Below are the code and all the weights of a small trained network. Each question names an input and a target symbol and asks about switching units off, where a switched-off unit gives its printed mean instead of its output.

import numpy as np


def w(rows, s, z=0):
    codes = np.array(rows[::2]) - 128.0
    scale = np.full(codes.shape[1], s)
    scale[-1] = z or s
    return codes * scale


def f(y):
    return np.maximum(y, 0)


def softmax(a):
    e = np.exp(a - a.max(-1, keepdims=True))
    return e / e.sum(-1, keepdims=True)


def log_softmax(a):
    a = a - a.max(-1, keepdims=True)
    return a - np.log(np.exp(a).sum(-1, keepdims=True))


def net(x, mask):
    ids = ['αβδεζηλμξπστψω'.index(c) for c in x.split()]
    T = len(ids)
    res = E[ids] + P[:T]
    r = res
    for j in range(3):
        rows = slice(2 * j, 2 * j + 2)
        q, k, v = (r @ M[0][rows].T for M in (Q, K, V))
        z = softmax(np.where(np.tri(T) > 0, q @ k.T / 2**0.5, -1e9)) @ v
        o = O[0][rows]
        res = res + np.where(mask[j], z, o[:, -1]) @ o[:, :-1]
    y = f(res @ A[0][:, :-1].T + A[0][:, -1])
    res = res + np.where(mask[3:11], y, B[0][:, -1]) @ B[0][:, :-1]
    return log_softmax(res[-1] @ U[:, :-1].T + U[:, -1])


Q, K, V, O, A, B = {}, {}, {}, {}, {}, {}
E = w([
[139,125,124],'α',
[173,160,147],'β',
[96,159,219],'δ',
[149,151,167],'ε',
[132,128,126],'ζ',
[111,106,136],'η',
[216,4,130],'λ',
[110,145,126],'μ',
[165,82,94],'ξ',
[121,140,63],'π',
[85,86,148],'σ',
[107,176,86],'τ',
[108,166,79],'ψ',
[164,107,73],'ω',
],0.019)
P = w([
[124,144,151],'0',
[116,173,191],'1',
[138,40,93],'2',
[169,125,101],'3',
[127,182,206],'4',
[123,28,77],'5',
[185,130,91],'6',
[145,187,218],'7',
[126,2,73],'8',
],0.013)
Q[0] = w([
[36,145,134],'H1',
[209,184,255],'H1',
[95,119,92],'H2',
[196,173,251],'H2',
[95,140,245],'H3',
[121,95,80],'H3',
],0.0087)
K[0] = w([
[100,171,163],'H1',
[4,94,81],'H1',
[140,61,199],'H2',
[103,121,59],'H2',
[160,100,162],'H3',
[82,119,129],'H3',
],0.011)
V[0] = w([
[142,197,101],'H1',
[181,153,130],'H1',
[91,67,2],'H2',
[127,66,240],'H2',
[106,12,52],'H3',
[74,147,39],'H3',
],0.0092)
O[0] = w([
[207,254,93,3],'H1',
[237,153,188,162],'H1',
[138,89,41,87],'H2',
[121,40,238,243],'H2',
[139,114,164,195],'H3',
[106,92,103,35],'H3',
],0.0088,0.0034)
A[0] = w([
[201,169,17,132],'N1',
[254,112,174,105],'N2',
[45,229,136,245],'N3',
[213,120,145,168],'N4',
[26,236,148,138],'N5',
[163,76,101,3],'N6',
[155,43,103,194],'N7',
[178,121,133,145],'N8',
],0.0084,0.0033)
B[0] = w([
[55,87,131,160],'N1',
[90,190,131,220],'N2',
[128,114,70,174],'N3',
[116,153,180,193],'N4',
[144,119,1,165],'N5',
[54,129,90,171],'N6',
[159,182,125,255],'N7',
[145,117,76,164],'N8',
],0.0087,0.0095)
U = w([
[125,210,121,118],'α',
[182,254,144,67],'β',
[95,190,149,13],'δ',
[162,186,158,238],'ε',
[167,189,95,128],'ζ',
[47,10,127,207],'η',
[204,149,190,197],'λ',
[142,186,95,29],'μ',
[152,197,55,139],'ξ',
[86,111,68,1],'π',
[56,220,241,154],'σ',
[94,135,49,32],'τ',
[91,138,51,59],'ψ',
[208,202,41,125],'ω',
],0.0076,0.0053)

Each question gives the input, a string of symbols that net reads in full, and the target symbol t.
The units are the heads (2 rows each of Q, K, V and O) and the neurons (one row each of A and B). Each row of codes is followed by its name. A weight is (code - 128) times the scale printed after its matrix; where a second scale follows, it is the last column's (O, A, B and U).
mask holds one flag per unit, heads first, then neurons. A switched-off unit (its flag False) gives its mean, the last column of its rows in O or B, instead of its output. The means were averaged over made-up inputs and are rounded, as every weight is.
A unit's drop is (log p(t) with every unit on - log p(t) with that unit switched off) / (log p(t) with every unit on - log p(t) with every unit switched off).
The circuit of an input: a set's keep is (log p(t) with only the set's units on - log p(t) with every unit switched off) / (log p(t) with every unit on - log p(t) with every unit switched off). Starting from all 11 units, units are removed one at a time, each time the one whose removal leaves the highest keep (on an exact tie, the one counted first), for as long as the keep stays at least 0.8.
units of the circuit, in order: the units of the circuit, biggest drop first
unit that matters most: the unit with the biggest drop
k most important neurons: the k neurons with the biggest drops, biggest first
which heads matter: for each layer, one digit per head in row order, 1 if its drop is at least 0.15 and else 0, layers parted by /
drop of u: that unit's drop, to one decimal
input λ λ λ μ λ β τ δ, target ω: unit that matters most => H2
input λ τ π, target η: which heads matter => 110
input λ ω τ, target η: units of the circuit, in order => (H2, H1)
input λ η ψ, target η: units of the circuit, in order => (H1, H2)
input β ξ δ λ λ, target σ: units of the circuit, in order => (N2, N4, H2)
input α β λ τ τ, target ω: 2 most important neurons => (N5, N3)
input η β τ β τ, target ω: which heads matter => 000
input ω ψ ξ η η σ α η, target η: units of the circuit, in order => (H1, N7)
input η η ω η δ ξ, target σ: units of the circuit, in order => (H2, N2)
input λ λ π λ σ, target η: which heads matter => 100
input η σ λ η, target η: which heads matter => 110
input δ λ ψ, target η: 2 most important neurons => (N2, N4)
input π λ η ξ β ζ τ δ ψ, target σ: drop of N8 => 0.0
input ζ β λ ψ δ μ, target σ: units of the circuit, in order => (H2)
input σ η λ β λ, target σ: drop of H3 => 0.2
input λ β η ε δ η, target σ: drop of H2 => 0.7
input λ λ τ, target η: drop of H3 => 0.1
